Below are the code and all the weights of a small trained network. Each question names an input and a target symbol and asks about switching units off, where a switched-off unit gives its printed mean instead of its output.

import numpy as np


def w(rows, s, z=0):
    codes = np.array(rows[::2]) - 128.0
    scale = np.full(codes.shape[1], s)
    scale[-1] = z or s
    return codes * scale


def f(y):
    return y / 2 * (1 + np.tanh(0.7978845608 * (y + 0.044715 * y**3)))


def softmax(a):
    e = np.exp(a - a.max(-1, keepdims=True))
    return e / e.sum(-1, keepdims=True)


def log_softmax(a):
    a = a - a.max(-1, keepdims=True)
    return a - np.log(np.exp(a).sum(-1, keepdims=True))


def net(x, mask):
    ids = ['βδεηθμξπσψω'.index(c) for c in x.split()]
    T = len(ids)
    res = E[ids] + P[:T]
    u = 0
    for l in range(3):
        r = res
        for j in range(2):
            rows = slice(3 * j, 3 * j + 3)
            q, k, v = (r @ M[l][rows].T for M in (Q, K, V))
            z = softmax(np.where(np.tri(T) > 0, q @ k.T / 3**0.5, -1e9)) @ v
            o = O[l][rows]
            res = res + np.where(mask[u + j], z, o[:, -1]) @ o[:, :-1]
        u += 2
        y = f(res @ A[l][:, :-1].T + A[l][:, -1])
        res = res + np.where(mask[u : u + 4], y, B[l][:, -1]) @ B[l][:, :-1]
        u += 4
    return log_softmax(res[-1] @ U[:, :-1].T + U[:, -1])


Q, K, V, O, A, B = {}, {}, {}, {}, {}, {}
E = w([
[98,117,116],'β',
[77,115,99],'δ',
[120,115,124],'ε',
[113,110,129],'η',
[144,149,142],'θ',
[101,117,130],'μ',
[119,116,122],'ξ',
[131,216,127],'π',
[204,229,162],'σ',
[107,237,223],'ψ',
[164,50,5],'ω',
],0.017)
P = w([
[78,132,124],'0',
[75,123,117],'1',
[97,115,126],'2',
[120,117,124],'3',
[131,131,120],'4',
[134,141,107],'5',
[143,139,104],'6',
[156,143,102],'7',
[155,162,104],'8',
[159,212,120],'9',
[113,247,73],'10',
],0.011)
Q[0] = w([
[185,250,88],'L0H0',
[202,164,3],'L0H0',
[5,163,55],'L0H0',
[140,213,143],'L0H1',
[192,104,172],'L0H1',
[216,8,237],'L0H1',
],0.0061)
K[0] = w([
[153,138,148],'L0H0',
[254,144,60],'L0H0',
[140,65,139],'L0H0',
[141,90,89],'L0H1',
[79,144,99],'L0H1',
[89,79,113],'L0H1',
],0.0095)
V[0] = w([
[153,248,111],'L0H0',
[76,164,132],'L0H0',
[186,165,129],'L0H0',
[84,111,18],'L0H1',
[128,60,145],'L0H1',
[115,207,107],'L0H1',
],0.013)
O[0] = w([
[146,108,97,255],'L0H0',
[180,60,127,183],'L0H0',
[161,107,122,149],'L0H0',
[131,175,2,140],'L0H1',
[64,210,159,44],'L0H1',
[207,99,145,233],'L0H1',
],0.0085,0.006)
A[0] = w([
[3,161,238,5],'L0N0',
[53,157,219,73],'L0N1',
[114,244,162,221],'L0N2',
[5,20,139,132],'L0N3',
],0.0055,0.0025)
B[0] = w([
[180,54,110,40],'L0N0',
[44,126,133,18],'L0N1',
[132,254,84,255],'L0N2',
[143,125,202,157],'L0N3',
],0.0081,0.00095)
Q[1] = w([
[65,138,74],'L1H0',
[139,116,59],'L1H0',
[102,10,138],'L1H0',
[179,197,117],'L1H1',
[213,76,155],'L1H1',
[163,165,141],'L1H1',
],0.011)
K[1] = w([
[125,2,46],'L1H0',
[204,204,23],'L1H0',
[171,64,67],'L1H0',
[152,93,90],'L1H1',
[182,97,76],'L1H1',
[171,193,29],'L1H1',
],0.0098)
V[1] = w([
[212,142,36],'L1H0',
[141,2,40],'L1H0',
[153,124,112],'L1H0',
[130,7,61],'L1H1',
[101,38,142],'L1H1',
[126,220,129],'L1H1',
],0.0061)
O[1] = w([
[107,69,141,254],'L1H0',
[213,244,38,133],'L1H0',
[194,71,159,158],'L1H0',
[45,147,200,189],'L1H1',
[204,254,77,105],'L1H1',
[232,100,164,112],'L1H1',
],0.0054,0.0056)
A[1] = w([
[92,131,52,3],'L1N0',
[60,147,177,105],'L1N1',
[47,3,120,129],'L1N2',
[175,116,105,156],'L1N3',
],0.011,0.0048)
B[1] = w([
[195,91,210,142],'L1N0',
[102,91,85,127],'L1N1',
[254,95,175,185],'L1N2',
[70,162,166,253],'L1N3',
],0.0067,0.0043)
Q[2] = w([
[247,147,206],'L2H0',
[93,183,97],'L2H0',
[116,101,175],'L2H0',
[180,164,127],'L2H1',
[77,148,101],'L2H1',
[106,96,46],'L2H1',
],0.014)
K[2] = w([
[114,104,174],'L2H0',
[160,19,2],'L2H0',
[191,77,172],'L2H0',
[161,129,63],'L2H1',
[67,247,144],'L2H1',
[113,14,76],'L2H1',
],0.0099)
V[2] = w([
[113,141,204],'L2H0',
[122,184,161],'L2H0',
[19,193,161],'L2H0',
[73,56,131],'L2H1',
[122,254,102],'L2H1',
[204,234,155],'L2H1',
],0.0073)
O[2] = w([
[35,140,175,130],'L2H0',
[14,20,207,119],'L2H0',
[71,152,132,3],'L2H0',
[121,113,88,87],'L2H1',
[188,2,156,29],'L2H1',
[144,7,103,177],'L2H1',
],0.0062,0.0033)
A[2] = w([
[88,142,73,246],'L2N0',
[151,179,157,204],'L2N1',
[9,181,119,254],'L2N2',
[142,172,150,175],'L2N3',
],0.015,0.0038)
B[2] = w([
[164,254,168,229],'L2N0',
[53,66,32,255],'L2N1',
[197,143,177,191],'L2N2',
[109,129,108,195],'L2N3',
],0.0078,0.0027)
U = w([
[124,195,110,67],'β',
[131,180,48,84],'δ',
[122,185,119,38],'ε',
[133,196,133,35],'η',
[120,129,100,201],'θ',
[151,204,146,19],'μ',
[170,166,146,254],'ξ',
[153,10,59,73],'π',
[136,79,172,137],'σ',
[83,93,98,183],'ψ',
[103,114,20,110],'ω',
],0.012,0.0072)

Each question gives the input, a string of symbols that net reads in full, and the target symbol t.
The units are the heads (3 rows each of Q, K, V and O) and the neurons (one row each of A and B). Each row of codes is followed by its name. A weight is (code - 128) times the scale printed after its matrix; where a second scale follows, it is the last column's (O, A, B and U).
mask holds one flag per unit, layer by layer, with each layer's heads first. A switched-off unit (its flag False) gives its mean, the last column of its rows in O or B, instead of its output. The means were averaged over made-up inputs and are rounded, as every weight is.
A unit's drop is (log p(t) with every unit on - log p(t) with that unit switched off) / (log p(t) with every unit on - log p(t) with every unit switched off).
The circuit of an input: a set's keep is (log p(t) with only the set's units on - log p(t) with every unit switched off) / (log p(t) with every unit on - log p(t) with every unit switched off). Starting from the 12 units with the biggest drops (on a tie, the unit counted first), units are removed one at a time, each time the one whose removal leaves the highest keep (on an exact tie, the one counted first), for as long as the keep stays at least 0.8.
units of the circuit, in order: the units of the circuit, biggest drop first
most important unit: the unit with the biggest drop
which heads matter: for each layer, one digit per head in row order, 1 if its drop is at least 0.15 and else 0, layers parted by /
input ε ξ μ δ δ, target ξ: most important unit => L2N2
input δ δ η β, target ξ: which heads matter => 10 / 00 / 00
input δ η ψ δ π θ ψ ξ η ψ θ, target σ: which heads matter => 01 / 10 / 10
input π ε η ψ δ ψ ψ β, target σ: which heads matter => 01 / 00 / 10
input ξ μ η, target ξ: units of the circuit, in order => (L2N2; L0H1; L0H0)
input ω ω ω ξ, target δ: which heads matter => 01 / 00 / 10
input σ σ ε ξ ω, target δ: units of the circuit, in order => (L1H0; L2N0)
input δ ξ η, target ξ: units of the circuit, in order => (L0H0; L2N2; L0H1)
input η σ ψ, target σ: which heads matter => 01 / 00 / 00
input θ θ π η π ε π σ ψ π, target σ: units of the circuit, in order => (L0H1; L1H0; L2H0)
input η δ δ θ σ θ, target π: which heads matter => 00 / 11 / 01
input θ σ ω π β σ ε ω θ ψ ε, target σ: units of the circuit, in order => (L0H1; L1H0; L0N2)
input ω ξ δ ψ μ ε β ψ σ π, target σ: which heads matter => 01 / 10 / 00
input ω ω π, target δ: which heads matter => 01 / 01 / 10
input π σ δ ξ π ψ σ ψ β ψ η, target σ: units of the circuit, in order => (L0H1)
input β ξ σ ψ, target σ: units of the circuit, in order => (L0H1; L2H1)
input ε π σ π θ, target π: units of the circuit, in order => (L2N0; L0H0)
input θ ξ μ, target ξ: units of the circuit, in order => (L0H1; L2N2; L0H0; L2N1)
input σ σ σ ω ω β θ, target δ: which heads matter => 11 / 00 / 10
input θ β μ, target ξ: which heads matter => 11 / 10 / 00
